Below are the code and all the weights of a small trained network. Each question names an input and a target symbol and asks about switching units off, where a switched-off unit gives its printed mean instead of its output.

import numpy as np


def w(rows, s, z=0):
    codes = np.array(rows[::2]) - 128.0
    scale = np.full(codes.shape[1], s)
    scale[-1] = z or s
    return codes * scale


def norm(h):
    return h / np.sqrt((h * h).mean(-1, keepdims=True) + 1e-5)


def f(y):
    return y / 2 * (1 + np.tanh(0.7978845608 * (y + 0.044715 * y**3)))


def softmax(a):
    e = np.exp(a - a.max(-1, keepdims=True))
    return e / e.sum(-1, keepdims=True)


def log_softmax(a):
    a = a - a.max(-1, keepdims=True)
    return a - np.log(np.exp(a).sum(-1, keepdims=True))


def net(x, mask):
    ids = ['ΔΘΣΨΩζξ'.index(c) for c in x.split()]
    T = len(ids)
    res = E[ids] + P[:T]
    u = 0
    for l in range(2):
        r = norm(res)
        for j in range(3):
            rows = slice(3 * j, 3 * j + 3)
            q, k, v = (r @ M[l][rows].T for M in (Q, K, V))
            z = softmax(np.where(np.tri(T) > 0, q @ k.T / 3**0.5, -1e9)) @ v
            o = O[l][rows]
            res = res + np.where(mask[u + j], z, o[:, -1]) @ o[:, :-1]
        u += 3
        y = f(norm(res) @ A[l][:, :-1].T + A[l][:, -1])
        res = res + np.where(mask[u : u + 4], y, B[l][:, -1]) @ B[l][:, :-1]
        u += 4
    return log_softmax(norm(res)[-1] @ U[:, :-1].T + U[:, -1])


Q, K, V, O, A, B = {}, {}, {}, {}, {}, {}
E = w([
[189,157,199,114,130,147,97],'Δ',
[81,164,184,29,190,130,163],'Θ',
[120,122,218,111,101,137,114],'Σ',
[116,83,134,184,93,2,160],'Ψ',
[116,234,115,66,43,70,173],'Ω',
[21,175,107,156,110,136,107],'ζ',
[97,108,164,63,99,151,81],'ξ',
],0.022)
P = w([
[161,118,204,70,199,147,34],'0',
[94,224,203,140,255,111,93],'1',
[117,142,230,37,181,137,141],'2',
[76,230,195,138,181,126,96],'3',
[151,188,226,133,86,155,113],'4',
[146,124,161,56,120,148,108],'5',
[137,184,119,170,117,128,86],'6',
[156,105,130,83,83,157,144],'7',
[106,61,64,32,123,144,115],'8',
[163,125,107,121,74,150,123],'9',
[152,61,112,32,78,185,132],'10',
],0.0087)
Q[0] = w([
[162,119,112,146,11,159,154],'0.h1',
[137,61,79,150,179,145,119],'0.h1',
[119,146,123,201,144,169,107],'0.h1',
[140,97,162,113,88,60,150],'0.h2',
[105,198,183,43,14,52,131],'0.h2',
[99,145,178,75,89,75,88],'0.h2',
[58,190,66,93,95,143,162],'0.h3',
[115,228,110,142,117,140,134],'0.h3',
[154,151,55,50,83,192,112],'0.h3',
],0.011)
K[0] = w([
[135,25,75,83,88,60,160],'0.h1',
[133,127,97,177,191,53,2],'0.h1',
[152,168,166,187,112,64,147],'0.h1',
[116,99,81,98,32,91,133],'0.h2',
[75,52,47,190,15,71,176],'0.h2',
[84,190,41,189,47,66,167],'0.h2',
[13,166,81,82,93,146,137],'0.h3',
[40,184,103,174,100,79,153],'0.h3',
[153,81,31,119,139,148,127],'0.h3',
],0.0097)
V[0] = w([
[109,226,111,75,130,199,112],'0.h1',
[154,73,152,108,34,127,30],'0.h1',
[140,186,127,192,163,49,117],'0.h1',
[87,156,89,131,26,48,221],'0.h2',
[96,2,160,216,107,35,182],'0.h2',
[10,64,80,183,67,148,93],'0.h2',
[176,63,225,149,128,216,94],'0.h3',
[90,69,67,140,156,78,132],'0.h3',
[77,144,168,110,124,94,169],'0.h3',
],0.0094)
O[0] = w([
[210,200,101,188,135,143,217,161],'0.h1',
[93,224,146,143,44,119,130,155],'0.h1',
[77,100,209,164,131,193,173,131],'0.h1',
[90,55,59,74,64,68,160,206],'0.h2',
[88,36,36,199,162,159,157,255],'0.h2',
[30,99,97,123,170,153,11,142],'0.h2',
[155,174,101,254,216,137,171,196],'0.h3',
[95,86,91,121,107,62,135,53],'0.h3',
[120,86,62,81,181,128,158,148],'0.h3',
],0.0082,0.015)
A[0] = w([
[163,148,112,159,245,124,112,187],'0.n1',
[65,97,91,52,120,164,92,255],'0.n2',
[198,109,48,81,103,87,190,32],'0.n3',
[98,168,136,110,70,69,177,74],'0.n4',
],0.011,0.0056)
B[0] = w([
[97,101,200,122,49,178,106,246],'0.n1',
[132,73,254,243,84,129,132,255],'0.n2',
[191,96,125,172,92,123,192,152],'0.n3',
[88,90,96,124,114,206,180,124],'0.n4',
],0.012,0.0073)
Q[1] = w([
[83,158,128,153,74,119,222],'1.h1',
[105,95,32,127,118,102,124],'1.h1',
[135,70,151,110,129,130,98],'1.h1',
[128,74,65,25,156,142,44],'1.h2',
[61,145,220,222,9,190,159],'1.h2',
[99,148,110,126,185,174,216],'1.h2',
[92,109,48,92,224,163,117],'1.h3',
[142,79,125,168,142,126,151],'1.h3',
[169,170,124,136,52,96,176],'1.h3',
],0.011)
K[1] = w([
[169,160,132,99,59,124,111],'1.h1',
[86,145,12,124,194,27,89],'1.h1',
[90,121,27,138,140,56,107],'1.h1',
[172,181,234,75,192,22,86],'1.h2',
[66,30,46,240,1,159,204],'1.h2',
[129,67,111,100,43,57,88],'1.h2',
[141,147,116,145,193,32,136],'1.h3',
[201,178,115,86,44,112,109],'1.h3',
[214,120,224,219,158,148,128],'1.h3',
],0.0083)
V[1] = w([
[113,126,104,181,205,81,133],'1.h1',
[85,147,86,168,151,64,178],'1.h1',
[78,98,109,130,42,107,185],'1.h1',
[246,147,63,123,166,121,123],'1.h2',
[128,123,101,115,65,64,105],'1.h2',
[94,90,112,168,65,110,125],'1.h2',
[52,150,124,66,138,139,136],'1.h3',
[124,130,183,177,117,204,115],'1.h3',
[99,152,177,151,131,21,152],'1.h3',
],0.013)
O[1] = w([
[143,79,150,2,188,94,35,151],'1.h1',
[211,122,193,48,151,104,110,145],'1.h1',
[228,114,155,99,128,99,210,165],'1.h1',
[138,208,62,197,216,73,233,31],'1.h2',
[123,251,202,102,24,114,154,105],'1.h2',
[104,126,183,117,60,198,215,226],'1.h2',
[168,121,183,58,122,159,93,76],'1.h3',
[135,148,18,77,80,133,197,248],'1.h3',
[116,52,198,50,17,177,58,146],'1.h3',
],0.009,0.013)
A[1] = w([
[126,175,82,72,103,181,152,184],'1.n1',
[245,31,138,79,205,131,163,156],'1.n2',
[154,180,124,38,182,123,115,16],'1.n3',
[141,135,191,191,31,188,65,253],'1.n4',
],0.011,0.0048)
B[1] = w([
[114,95,175,64,151,67,121,155],'1.n1',
[143,58,45,153,92,30,94,196],'1.n2',
[46,150,151,68,176,198,164,126],'1.n3',
[139,9,93,65,93,94,169,249],'1.n4',
],0.013,0.014)
U = w([
[219,70,51,72,184,70,61,173],'Δ',
[167,205,96,4,40,71,176,55],'Θ',
[209,159,158,190,100,190,110,123],'Σ',
[85,178,8,84,93,134,55,137],'Ψ',
[93,140,98,12,214,141,133,196],'Ω',
[137,90,196,77,76,199,3,215],'ζ',
[32,87,34,190,128,223,183,3],'ξ',
],0.0068,0.0047)

Each question gives the input, a string of symbols that net reads in full, and the target symbol t.
The units are the heads (3 rows each of Q, K, V and O) and the neurons (one row each of A and B). Each row of codes is followed by its name. A weight is (code - 128) times the scale printed after its matrix; where a second scale follows, it is the last column's (O, A, B and U).
mask holds one flag per unit, layer by layer, with each layer's heads first. A switched-off unit (its flag False) gives its mean, the last column of its rows in O or B, instead of its output. The means were averaged over made-up inputs and are rounded, as every weight is.
A unit's drop is (log p(t) with every unit on - log p(t) with that unit switched off) / (log p(t) with every unit on - log p(t) with every unit switched off).
The circuit of an input: a set's keep is (log p(t) with only the set's units on - log p(t) with every unit switched off) / (log p(t) with every unit on - log p(t) with every unit switched off). Starting from the 12 units with the biggest drops (on a tie, the unit counted first), units are removed one at a time, each time the one whose removal leaves the highest keep (on an exact tie, the one counted first), for as long as the keep stays at least 0.8.
units of the circuit, in order: the units of the circuit, biggest drop first
most important unit: the unit with the biggest drop
top k neurons: the k neurons with the biggest drops, biggest first
top k neurons in layer l: the k neurons of layer l with the biggest drops, biggest first
heads that matter: for each layer, one digit per head in row order, 1 if its drop is at least 0.15 and else 0, layers parted by /
input Δ Ψ Δ Δ Δ Θ, target ξ: top 2 neurons : 0.n2, 1.n4
input Δ Δ Σ, target ξ: heads that matter : 010 / 110
input Θ Θ ξ Δ Δ, target Σ: heads that matter : 010 / 110
input Δ Ψ Δ Δ Δ Δ Δ Ω Δ Σ Δ, target ξ: heads that matter : 001 / 111
input Ω Σ ξ, target Θ: most important unit : 0.h2
input Σ Δ Σ, target ξ: units of the circuit, in order : 1.h1, 1.h2, 0.n2, 0.h2
input Ψ ξ ξ ζ Δ Δ Δ ξ, target ξ: units of the circuit, in order : 0.n2, 1.h3, 0.h2
input Δ Δ Δ ξ, target Ψ: units of the circuit, in order : 1.h1, 1.h2, 0.h2, 0.n2
input Ψ Δ Δ Δ Δ, target ξ: top 2 neurons in layer 0 : 0.n1, 0.n2
input ζ Δ ξ ξ Ψ, target Θ: top 2 neurons : 0.n2, 0.n1
input Δ Δ ζ Θ Ω Θ Δ, target Θ: units of the circuit, in order : 0.h2, 0.n2
input Δ Ω Θ Σ, target Θ: units of the circuit, in order : 0.h2, 0.n2
input Ψ Δ Δ Θ Δ Δ Δ ξ, target ξ: top 2 neurons in layer 1 : 1.n4, 1.n2
input Θ Δ Θ Ψ Σ, target Δ: units of the circuit, in order : 0.h2, 0.h1, 1.h1, 0.n1
input Ψ Ψ Δ Θ Δ, target Δ: units of the circuit, in order : 0.h2, 1.h1, 0.n2
input Δ ζ ζ, target ζ: units of the circuit, in order : 0.h2
input Δ ζ Δ Δ Σ Δ Θ, target ζ: units of the circuit, in order : 0.h2, 0.h3, 0.n2
input Δ Δ Ω Δ, target Θ: units of the circuit, in order : 0.h2, 1.h2
input Θ Δ ξ, target Ψ: heads that matter : 110 / 110
input Δ Δ ξ Δ Δ Δ Ω Ω Σ, target Θ: units of the circuit, in order : 0.h2, 1.h2
input Δ ζ Ψ, target ξ: heads that matter : 101 / 000
input Σ Δ Θ, target Ω: top 2 neurons : 0.n2, 1.n1
input Δ Δ Δ Ω Δ Θ, target Θ: top neuron : 0.n1
